Below is a small trained network, with its code and all its weights. Each question gives an input and a class and asks what happens when units are switched off, that is, made to give their printed mean instead of their output.

import numpy as np


def w(rows, s, z=0):
    codes = np.array(rows[::2]) - 128.0
    scale = np.full(codes.shape[1], s)
    scale[-1] = z or s
    return codes * scale


def norm(h):
    return h / np.sqrt((h * h).mean(-1, keepdims=True) + 1e-5)


def f(y):
    return np.maximum(y, 0)


def log_softmax(a):
    a = a - a.max(-1, keepdims=True)
    return a - np.log(np.exp(a).sum(-1, keepdims=True))


def net(x, mask):
    res = np.array(x, float).reshape(1, 2) / 4 @ E
    u = 0
    for l in range(3):
        y = f(norm(res) @ A[l][:, :-1].T + A[l][:, -1])
        res = res + np.where(mask[u : u + 6], y, B[l][:, -1]) @ B[l][:, :-1]
        u += 6
    return log_softmax(norm(res)[-1] @ U[:, :-1].T + U[:, -1])


A, B = {}, {}
E = w([
[130,229,83,195,94,94,146],'x0',
[235,2,85,124,47,137,117],'x1',
],0.0092)
A[0] = w([
[71,37,133,129,123,192,118,121],'L0N0',
[123,145,70,127,88,153,175,135],'L0N1',
[60,137,102,228,196,128,160,61],'L0N2',
[133,71,103,178,101,147,87,50],'L0N3',
[234,108,28,197,139,49,216,3],'L0N4',
[126,255,222,128,40,163,240,20],'L0N5',
],0.0068,0.002)
B[0] = w([
[164,125,122,107,248,132,127,231],'L0N0',
[167,106,62,192,111,128,77,182],'L0N1',
[157,181,160,57,145,108,181,236],'L0N2',
[159,112,166,143,81,101,145,204],'L0N3',
[80,146,110,127,167,84,72,255],'L0N4',
[156,157,146,124,118,108,119,253],'L0N5',
],0.011,0.0043)
A[1] = w([
[155,17,100,182,109,64,79,60],'L1N0',
[145,136,136,118,100,187,166,35],'L1N1',
[196,59,186,117,81,57,21,2],'L1N2',
[124,138,47,230,62,107,105,29],'L1N3',
[19,138,178,171,142,82,65,158],'L1N4',
[100,174,221,163,69,175,254,88],'L1N5',
],0.0088,0.0025)
B[1] = w([
[148,154,156,147,145,128,250,255],'L1N0',
[164,120,129,55,139,90,73,128],'L1N1',
[201,178,169,115,63,245,121,240],'L1N2',
[2,66,101,87,130,69,56,204],'L1N3',
[207,86,113,113,5,78,127,190],'L1N4',
[181,201,17,88,158,100,113,185],'L1N5',
],0.0093,0.0071)
A[2] = w([
[179,59,155,137,121,218,176,42],'L2N0',
[109,145,28,142,6,140,115,120],'L2N1',
[54,106,89,122,122,160,149,5],'L2N2',
[71,161,119,35,145,42,129,154],'L2N3',
[90,139,167,71,154,141,56,145],'L2N4',
[89,125,161,230,67,82,1,137],'L2N5',
],0.008,0.002)
B[2] = w([
[125,178,151,152,26,126,181,223],'L2N0',
[100,112,188,150,211,122,49,207],'L2N1',
[114,208,113,51,131,87,132,129],'L2N2',
[128,96,143,163,101,148,123,254],'L2N3',
[133,124,50,168,155,121,114,167],'L2N4',
[105,6,128,205,27,156,31,188],'L2N5',
],0.011,0.0071)
U = w([
[41,123,83,100,90,124,150,43],'0',
[136,67,98,100,241,156,126,184],'1',
[143,251,92,96,138,72,139,221],'2',
[93,71,128,198,52,93,32,166],'3',
[207,106,187,132,51,204,226,196],'4',
[80,125,100,158,133,166,181,2],'5',
],0.015,0.0051)

Each question gives the input, the list of numbers given to net, and the class t.
The units are the neurons (one row each of A and B). Each row of codes is followed by its name. A weight is (code - 128) times the scale printed after its matrix; where a second scale follows, it is the last column's (A, B and U).
mask holds one flag per neuron, layer by layer. A switched-off neuron (its flag False) gives its mean, the last column of its row in B, instead of its output. The means were averaged over made-up inputs and are rounded, as every weight is.
A unit's drop is (log p(t) with every unit on - log p(t) with that unit switched off) / (log p(t) with every unit on - log p(t) with every unit switched off).
The circuit of an input: a set's keep is (log p(t) with only the set's units on - log p(t) with every unit switched off) / (log p(t) with every unit on - log p(t) with every unit switched off). Starting from the 12 units with the biggest drops (on a tie, the unit counted first), units are removed one at a time, each time the one whose removal leaves the highest keep (on an exact tie, the one counted first), for as long as the keep stays at least 0.8.
circuit, biggest first: the units of the circuit, biggest drop first
k most important neurons: the k neurons with the biggest drops, biggest first
top k neurons in layer l: the k neurons of layer l with the biggest drops, biggest first
drop when u is switched off: that unit's drop, to one decimal
input [-6,-1], class 1: circuit, biggest first	L0N0
input [4,7], class 3: 2 most important neurons	L1N3, L0N4
input [-4,0], class 1: 2 most important neurons	L0N0, L1N2
input [-6,-7], class 1: 4 most important neurons	L2N0, L2N5, L1N0, L1N2
input [-5,-5], class 1: 2 most important neurons	L2N0, L1N2
input [-4,-3], class 1: 2 most important neurons	L1N2, L1N0
input [-8,0], class 1: top 2 neurons in layer 0	L0N0, L0N3
input [-1,-1], class 1: 2 most important neurons	L1N2, L2N0
input [2,4], class 3: 2 most important neurons	L1N3, L0N4
input [-2,-1], class 1: 3 most important neurons	L1N2, L0N0, L1N0
input [-2,0], class 1: 3 most important neurons	L0N0, L1N2, L1N0
input [0,0], class 0: drop when L0N0 is switched off	1.0
input [3,0], class 3: drop when L2N5 is switched off	0.0
input [4,6], class 3: drop when L1N3 is switched off	3.3
input [5,8], class 3: most important neuron	L1N3
